In the rows, zero is written as 128.
Each row of numbers belongs to one of the objects below and depends on some of the facts about them. Some rows are named. Which object is each other row?

Facts:
τ: is of sort; ζ: uses
baplotul: τ 898; ζ gepi
bepu: τ 898
bisa: τ 898; ζ tususas,ledabrun
bizes: τ 898; ζ vesul
boflil: τ 248
bomepu: τ 898; ζ sukoba,stiratak
bonan: τ 898; ζ rosagre,tromor,ralabol
bosak: τ 463; ζ stiratak
brarak: τ 898; ζ grutrar
bremek: τ 248; ζ stoken
brifus: τ 248; ζ gresar
brinil: τ 463
brogrofom: τ 463; ζ pludrem,kora
brokor: τ 898; ζ driplil
bromisko: τ 248
bronis: τ 463
broro: τ 898; ζ grostom
derudru: τ 463; ζ moplo,trego,flaflil,stiratak,stidrek
dotro: τ 898
driba: τ 248
dribal: τ 898
dribros: τ 898; ζ skitis
drigro: τ 898; ζ gesku,stubrar
driplil: τ 463; ζ pepla,trimil
drolefas: τ 898; ζ robel,bepu
duzedri: τ 898; ζ faklu
fadrepin: τ 463
faklu: τ 898; ζ sukoba
fasel: τ 248; ζ tromor
fasketi: τ 248; ζ sizata
feme: τ 248; ζ gabrake
fladradrel: τ 898; ζ gresar,vesul,lusa
flaflik: τ 898; ζ riflupim
flaflil: τ 463; ζ plozuk,sidozim
flafum: τ 248; ζ puva
flagan: τ 248; ζ trisun,tigrolil
fliflem: τ 248; ζ stidrek
flizisi: τ 463; ζ mevo,fugoskor,lusa
flodril: τ 898; ζ fasketi,skese
fludre: τ 898; ζ stuskirel,trobrir
fluklavas: τ 898; ζ troruk,grostom,rutrok
fluplen: τ 248; ζ baplotul
fozon: τ 463; ζ grutrar
fudral: τ 248; ζ pludrem,siki
fugoskor: τ 463
funestur: τ 463; ζ kaso,stire
gabrake: τ 463; ζ pifebros,troruk,roflom
gatre: τ 898; ζ bromisko,drigro,gesku
gepi: τ 898
gesku: τ 898; ζ nili
gezor: τ 463
gifes: τ 248; ζ bronis,plutovek
gokli: τ 248; ζ pepla,mopun
gresar: τ 248; ζ brarak,piten
grizo: τ 248
grobruk: τ 463; ζ piten,siki,gustino,gumor
grostom: τ 463
grutrar: τ 463; ζ grostom,lusa
gumor: τ 248; ζ stidrek
guse: τ 898; ζ setatram,brifus,pepla
gusti: τ 248
gustino: τ 463
kaso: τ 463; ζ fadrepin
kazem: τ 248; ζ kober
kegrom: τ 898
kete: τ 463; ζ brifus
klebon: τ 248
klona: τ 248; ζ bronis
klufli: τ 463; ζ driplil,tragrol
kober: τ 248
kofes: τ 898; ζ robel,poflun
kora: τ 248
kuval: τ 898; ζ puva
laza: τ 248; ζ saplus
ledabrun: τ 248
ledre: τ 898; ζ puva
lilal: τ 248; ζ stiratak
liriklem: τ 248; ζ gabrake
lusa: τ 248; ζ rosagre
mafe: τ 463; ζ ledabrun
meba: τ 463; ζ trisun,tragrol,tigrolil
mevo: τ 248; ζ brinil,broro,gesku,gezor
moplo: τ 898; ζ driba,poflun,stidrek
mopun: τ 463
naflekos: τ 463; ζ tibri
nasko: τ 898; ζ saplus,dribal,fozon
nili: τ 248; ζ skitis,brifus
padrus: τ 463; ζ pepla
pemosku: τ 248; ζ nasko
pepla: τ 248; ζ fluplen,fluklavas,drolefas,kegrom
pifebros: τ 898; ζ baplotul,kuval
pigren: τ 463; ζ kofes
piten: τ 463
plagre: τ 898; ζ brifus,fozon
plesem: τ 248; ζ baplotul,stuskirel,kuval
plovugrer: τ 463; ζ robel,guse
plozuk: τ 248; ζ brifus
pludrem: τ 898; ζ mopun,kora
plutovek: τ 463; ζ statos,poflun
poflun: τ 898; ζ gresar,grostom
posku: τ 898
pustas: τ 898; ζ kegrom
puva: τ 463; ζ baplotul,rosagre
ragros: τ 463; ζ stuskirel,siki,flafum
ralabol: τ 898
riflupim: τ 463; ζ boflil
robel: τ 898
rofime: τ 248; ζ skitis,derudru
roflom: τ 248; ζ siki
rosagre: τ 463
ruso: τ 248; ζ flafum
rutrok: τ 898; ζ siklurer,grutrar
sabu: τ 248; ζ mopun,bepu
saplus: τ 898; ζ grizo,siklurer
sefles: τ 898; ζ meba,kober,kofes,tigrolil
seskas: τ 463
setatram: τ 898; ζ nili
sidozim: τ 463; ζ pifebros,mopun
siki: τ 463; ζ rosagre,stuskirel
siklurer: τ 248; ζ puva,rosagre
sizata: τ 898; ζ ralabol
skagrutok: τ 248; ζ sokli
skese: τ 898; ζ klufli
skitis: τ 248; ζ fluklavas,kuval
sokli: τ 898
sonus: τ 463; ζ trego,mevo,posku,klebon
sopus: τ 248; ζ grizo
statos: τ 898; ζ vadak
stetis: τ 248; ζ klebon,boflil
stidrek: τ 248; ζ zosi,mopun
stiratak: τ 463; ζ kuval
stire: τ 463
stoken: τ 898
stosin: τ 898; ζ fasel
stubrar: τ 248; ζ brarak
stumak: τ 463; ζ puva,setatram
stuskirel: τ 463; ζ baplotul
stuvo: τ 898; ζ bosak
sugen: τ 248; ζ broro,bizes
suklir: τ 898; ζ gifes
sukoba: τ 248; ζ sabu,mopun
taflil: τ 898; ζ tragrol,ralabol
talim: τ 898; ζ klona
tibri: τ 463; ζ stubrar,plagre
tigrolil: τ 898; ζ fliflem
tragrol: τ 248; ζ vesul
trego: τ 898; ζ zosi,bepu
trimil: τ 898
trisun: τ 898; ζ fliflem
trobrir: τ 463; ζ sukoba,fozon
tromor: τ 248; ζ fugoskor
troruk: τ 898; ζ vesul
tususas: τ 248; ζ gesku
vadak: τ 248; ζ piten,dribal
vesul: τ 248; ζ puva,flafum
zisuk: τ 463; ζ grobruk,bronis
zoflidrem: τ 463; ζ grizo
zosi: τ 248

Named rows:
stosin: [107 123 122  94 125 129 128 205 111 113 157 133 112 152 116 107 147 158
 104 138 111 170 104 116 122 130 122 121 152 157 136 117  82 137 117 125
 214  93 112 118 145 158 118 129 169 123 117 122 163 102 119 123 119]
grizo: [108 128 118 146 126  93 106 134 119 115 108 116 126 107 105 148 116 111
 180 147 162 103 210 125 126 127  96 127 110 119 118 164 134 107 115 104
  90 153 160 116 110 111 147 123 105 140 118 124 114 125 109 157 117]
ralabol: [107 137 113  90 121  95 162 200  90 121 142 158 115 208 127 110 115 130
 101 135 117 143 136 129 123 128  91 122 156 138 188 137  90 109 114 115
 176  82 114 122 119 125 117 126 176 113 116 117 170 101 115 121 114]
trobrir: [186 123 165 150 124 176 145  93 138 126 113  95 147 109 152 143 114 117
 112 106 118  59  99 138 126 128  97 124 115 116 110 101 142 149 162 143
  89  82 121 146 131 125 122 123 148 126 116 125 115 138 164 124 166]
gustino: [154 122 134 144 126 140 167  94 103 115 112  98 166 128 154 175 108 115
 113 107 132  60  99 149 140 123  96 119 139 120 110 103 149 118 172 110
  89  82 123 123 124 109 124 124 170 138 112 119 123 115 157 127 121]
fluplen: [108 130 117 170 150  98 107 125 158 162 106 157 110 103 108 112 146 118
 146 118 150 123 165 116 125 129 169 140  99 114 147 167 126 128 117 115
  87 158 141 120 118 110 132 125  93 111 125 124 110 169 110 152 120]
sidozim: [205 118 166 159 129 150 160  95 145 174 113 118 155 109 139 157 114 118
 106 104 115  59 105 150 133 125 125 120 106 118 108 106 148 162 156 140
  88  73 118 151 124 118 127 125 146 109 111 122 119 150 167 128 180]
seskas: [172 123 142 128 126 147 141  93 118 120 108  95 157 150 143 165 113 121
 111 109 118  59 103 147 122 125 116 126 130 126 111 102 159 122 166 138
  91  77 121 153 139 114 126 121 212 128 110 125 123 140 159 123 153]
sopus: [107 125 128 177 123  96 109 151 171 116 105 105 111 102 104 121 153 117
 171 127 136 106 187 119 121 127 145 146 105 118 115 150 133 117 122 100
  94 147 141 118 115 133 137 126 100 151 132 155 107 151 107 163 116]
flafum: [106 130 117 158 139  94 122 146 135 156 104 142 111 107 108 120 121 116
 145 111 171 110 181 118 121 126 124 140 103 118 156 170 108 109 118 120
  89 153 144 115 112 112 136 124 103 110 114 123 111 158 107 166 120]
setatram: [114 128 118  87 129 155 125 142  92 148 154 145 107 158 140 109 116 148
 102 131 115 215  96 120 131 127  97 121 156 146 161 124  77 128 116 162
 149 166 118 117 115 145 119 128  96 110 118 122 146 102 116 116 115]
ruso: [112 123 121 180 132  99 107 157 164 121 107 126 109  98 107 110 167 112
 141 107 154 114 175 121 121 127 166 153 101 118 131 159 113 132 110 113
  87 147 132 119 115 122 123 125 103 126 119 142 110 176 111 171 120]
stire: [174 122 131 114 122 125 147 104  97 121 108  98 166 175 141 184 110 112
 125 121 118  59 124 158 121 128 107 120 140 139 110 105 170 109 176 138
  89  75 121 142 130 111 131 123 233 118 115 120 131 124 155 121 136]
dribal: [106 125 117  91 130 123 147 135  95 116 150 135 121 149 130 108 112 114
 114 135 112 177 105 131 165 128  89 117 183 130 121 119  80 108 118 109
 187 153 118 116 125 144 117 130 102 143 115 119 155  96 118 118 112]
fludre: [114 117 145  95 127 147 136 156 140 119 165 162 110 112 115 110 152 148
 103 118 109 204 102 128 159 131 106 122 124 117 141 127  73 177 116 128
 202 128 116 117 132 166 117 154  99 117 119 122 154 102 118 133 120]
flodril: [111 133 118  94 125 111 135 204 114 117 171 151 114 144 119 105 177 184
 100 118 114 151 107 122 119 127 163 123 138 139 152 126 104 141 116 106
 218  77 110 122 162 146 117 134 155 115 119 122 153 102 131 118 114]
brarak: [113 125 115  89 120 162 122 138  92 121 154 119 110 146 148 109 113 119
 104 126 111 197  98 117 137 130  96 118 181 153 138 119  79 108 113 136
 158 172 120 118 123 152 118 126  95 150 117 119 144 100 114 114 115]
klufli: [149 151 132 136 137 136 166 110 105 136 116 101 146 150 159 145 112 123
 100 103 146  56 100 123 118 130 165 134 111 124 114 105 162 127 137 116
  94  77 116 175 146 104 121 120 204 114 116 121 116 175 173 118 139]
talim: [109 122 123  92 127 126 128 157 121 113 169 137 120 118 114 108 136 123
 104 138 111 171 106 119 151 130  94 117 170 126 113 112 104 133 126  98
 242 120 116 114 159 153 116 141 110 135 119 123 152 100 124 118 114]
plutovek: [153 127 151 148 124 188 136  90 112 115 122  96 149 111 168 148 114 116
 108 105 139  62  97 122 122 128  90 120 161 122 103  99 158 115 162 104
  88  89 122 145 148 120 122 125 151 183 111 122 112 122 164 118 126]
troruk: [114 122 113  89 125 122 159 175  94 149 151 153 113 149 136 107 115 144
 104 107 115 182 105 119 137 128  91 122 132 123 188 138  71 134 115 132
 149 127 115 118 118 141 116 133 116 115 115 119 162 103 119 120 113]

Name these rows:
No name comes twice in this set of rows, the named rows included.
[172 146 129 124 139 137 159  95 100 157 112 102 154 151 163 152 115 119
  97 105 142  61 100 127 119 127 149 126 115 122 118 105 169 121 130 130
  87  75 119 174 138 103 122 119 182 109 116 122 111 163 175 119 148] : driplil
[114 122 119  89 120 126 104 189 124 113 154 148 115 157 108 113 140 167
 128 169 107 189 122 138 122 128 147 126 152 161 117 110 114 141 120 138
 249  99 116 124 148 157 120 125 141 114 124 121 152 101 118 114 124] : flaflik
[196 120 150 111 121 143 128 106 120 120 109  93 162 177 137 174 113 121
 135 135 112  66 120 164 121 130 140 126 130 152 107 106 173 123 177 160
  97  78 124 163 139 119 144 121 230 112 117 122 125 132 148 121 174] : riflupim
[105 122 149 196 131  99 107 141 196 131 106 137 108 104 108 111 184 117
 149 104 126 128 155 120 124 126 174 147 101 118 127 165 102 163 116 123
  87 156 134 118 112 137 126 127  98 113 120 153 111 188 110 178 124] : plesem
[224 119 180 131 123 189 105  92 155 119 113  95 141 123 141 143 116 129
 122 115 117  68 103 140 118 134 172 132 124 151 106  99 173 151 166 176
  93  82 121 192 155 135 126 122 179 123 118 138 113 151 157 116 210] : sonus
[212 122 117 124 129  98 171  86 108 205 106 133 208 166 148 198 107 121
 127 127 114  66 105 178 137 130  97 120 113 118 114 107 183 114 149 129
  92  83 122 127 116 101 124 122 120 109 116 116 109 107 168 116 146] : mopun
[119 119 119  91 121 109 118 149  98 119 144 167 131 197 114 112 116 153
 131 186 107 205 105 146 128 129 116 120 162 170 137 118 113 114 115 156
 211 130 118 121 121 144 122 126 106 112 129 117 147  99 116 113 120] : posku
[154 126 117  97 130 142 159 117  90 122 110  92 144 197 161 162 107 120
 112 108 139  57 110 150 119 128  93 127 144 143 109 105 141 107 157 172
  89  77 123 141 117 110 124 120 248 136 112 120 142 129 136 123 132] : fugoskor
[149 124 118 133 127 123 163  92  90 118 106  95 184 150 160 191 110 112
 120 105 141  60 105 151 136 126  94 121 164 122 113 105 162 114 181 101
  92  80 122 121 133 106 125 122 183 153 113 121 125 102 156 118 122] : bronis

The same objects again, as new rows of numbers:
Some objects and their rows:
puva: [164 115 135 100 138  84 153 144 147 144 125 153 112 130 108 121 139  92
 140 178 109 117 137 117 139 146  63 128 144]
kuval: [111 120 108  70 118 101 111 132 125 142 106 116 119 161 168 110 120 138
 128 110 130 110 131 110 133 142  72 142 153]
dotro: [107 124 112  60 117 110 121 125 112 125 124 126 132 144 147 111 115 144
 130  99 157  99 120 125 115 132  75 168 159]
stuvo: [105 119 108  64 120 108 121 123 124 137 108 104 129 155 157 117 124 143
 117 105 147 113 131 129 105 135  86 144 152]
sokli: [110 122 125  58 117 108 121 130 110 120 130 132 125 143 150 107 113 151
 142  97 163  97 118 123 133 134  51 171 158]
ralabol: [107 117 107  50 112 106 109 140 125 133 115 128 119 149 132  99 113 124
 124 110 110 101 119 103 137 145  81 166 157]
zosi: [114 100 159 134 128 114 100 138 126 138 160 153 119 131 114 104 132 142
 153 128 132 160 126 123 158 134 243 131 108]
kofes: [101 130 119  92 112 109 112 122 123 133  94 107 124 148 142 109 119 125
 121 102 136  87 122 129 124 131 110 170 143]
kegrom: [112 133 125  85 110 102 113 135 133 139 103 116 117 154 182  96 117 138
 135 107 138  82 116 124 137 139  99 153 150]
pepla: [117 112 161 146 127 113 103 143 158 136 156 139 121 125 148  95 132 134
 125 136 139 164 113 134 167 123 199 108 101]
fluklavas: [107 131 108  87 118 102 110 126 133 137 101 102 126 154 152 109 120 128
 109 106 131 105 118 118 127 132  90 152 150]
fliflem: [105  93 161 134 126 119  99 131 127 135 159 147 122 123 104 107 130 140
 141 128 126 164 126 131 146 130 233 130 105]
plozuk: [120 108 157 147 134 107 101 123 140 137 153 135 126 127 112 110 131 136
 127 135 152 171 117 122 169 120 184 123 104]
gusti: [116 101 158 121 130 114 110 140 137 125 179 156 130 118 111 106 126 150
 138 130 156 168 114 129 162 122 174 125 115]
ragros: [154 119 130 107 140  90 160 137 149 136 128 146 124 123 105 135 146  98
 114 174 110 127 138 143 112 139  56 122 141]
siki: [155 114 138 106 137  83 154 144 137 141 125 153 117 129 107 129 143 100
 143 177 103 119 143 125 126 147  60 132 141]
laza: [157 108 146 128 132 110  99 139 119 120 167 142 128 122 116 107 131 127
 117 129 133 185 123 111 152 112 152 103 109]
flodril: [ 93 124 109  57 113 117 117 135 143 126 111 113 128 139 147 106 118 126
  92 102 121 105 117 130 112 132  77 157 151]
statos: [120 129 103 102 116 102 103 125  97 128 103 115 132 151 138 118 116 128
 125 104 141 105 124 128 130 129  69 168 147]
tibri: [165 125 149 124 142  84 156 123 142 137 114 142 120 120  83 134 140  85
 137 168 136 111 128 125 128 127  76 149 144]
gifes: [ 99 111 147 160 133 105  92 142 127 127 162 157 137 126 107 122 129 136
 127 138 144 175 119 150 171 122 161 139 104]

Rows to name:
No name comes twice in this set of rows, the named rows included.
[154 115 143 108 138 102 169 125 129 133 126 142 121 118 100 137 148 106
 140 159 115 108 146 151  86 137 101 134 140] : brogrofom
[129 104 142 124 134 107  91 144 141 136 161 149 121 129 106 102 125 124
 124 143 126 179 116 102 177 127 176 119 115] : lusa
[100 120 108  49 114 111 111 135 139 128 116 122 124 145 134 101 116 122
 106 104 117 108 119 117 119 138  74 163 156] : sizata
[139 121 139 135 140  87 153 137 128 130 125 151 131 121  82 148 144  99
 130 171 116 120 142 166 122 137  53 152 141] : zisuk
[135 114 146 104 134 102 162 136 153 135 121 150 116 114  85 128 143  92
 130 165  92 104 138 150 102 139  97 151 139] : meba
[125  95 159 125 127 113 102 130 118 137 165 150 119 128 125 105 129 147
 153 130 137 167 130 121 150 132 209 120 105] : kora
[112 131 124  94 112 105 110 131 122 140  97 114 118 152 151 101 117 131
 146 108 140  78 118 118 136 140 124 170 146] : robel
[108 128 112  85 119 101 112 124 134 142  98 101 123 155 150 109 119 133
 126 111 151 104 113 115 135 134  87 159 154] : setatram
[145 125 151 103 131  97 160 149 171 133 128 151 115 115 108 118 141  91
 130 168 100 103 127 143 119 138  73 138 143] : klufli
[114 104 152 133 134 106 103 138 150 140 158 137 123 131 129 108 130 133
 127 142 145 175 118 118 178 125 186 110 107] : skitis
[111 102 152 143 129 114  98 136 125 138 158 149 124 125 107 104 129 135
 140 137 139 163 123 124 156 127 218 129 108] : driba
[121 106 155 147 134 105  96 128 141 136 157 139 127 127  98 107 124 127
 129 138 158 178 109 104 182 119 183 130 111] : stubrar
[105 129 113  95 119 102 103 121 110 137  93 109 125 154 134 113 119 125
 119 109 140  96 119 122 134 135  97 168 149] : poflun
[137 104 142 123 131 108  95 147 134 129 164 145 122 127 124 103 130 131
 116 138 132 183 122 107 171 124 170 105 108] : siklurer
[101 126 115  81 125 101 118 110 129 138 102  94 128 153 133 114 118 127
 116 103 165 114 113 110 128 129  79 165 161] : drigro

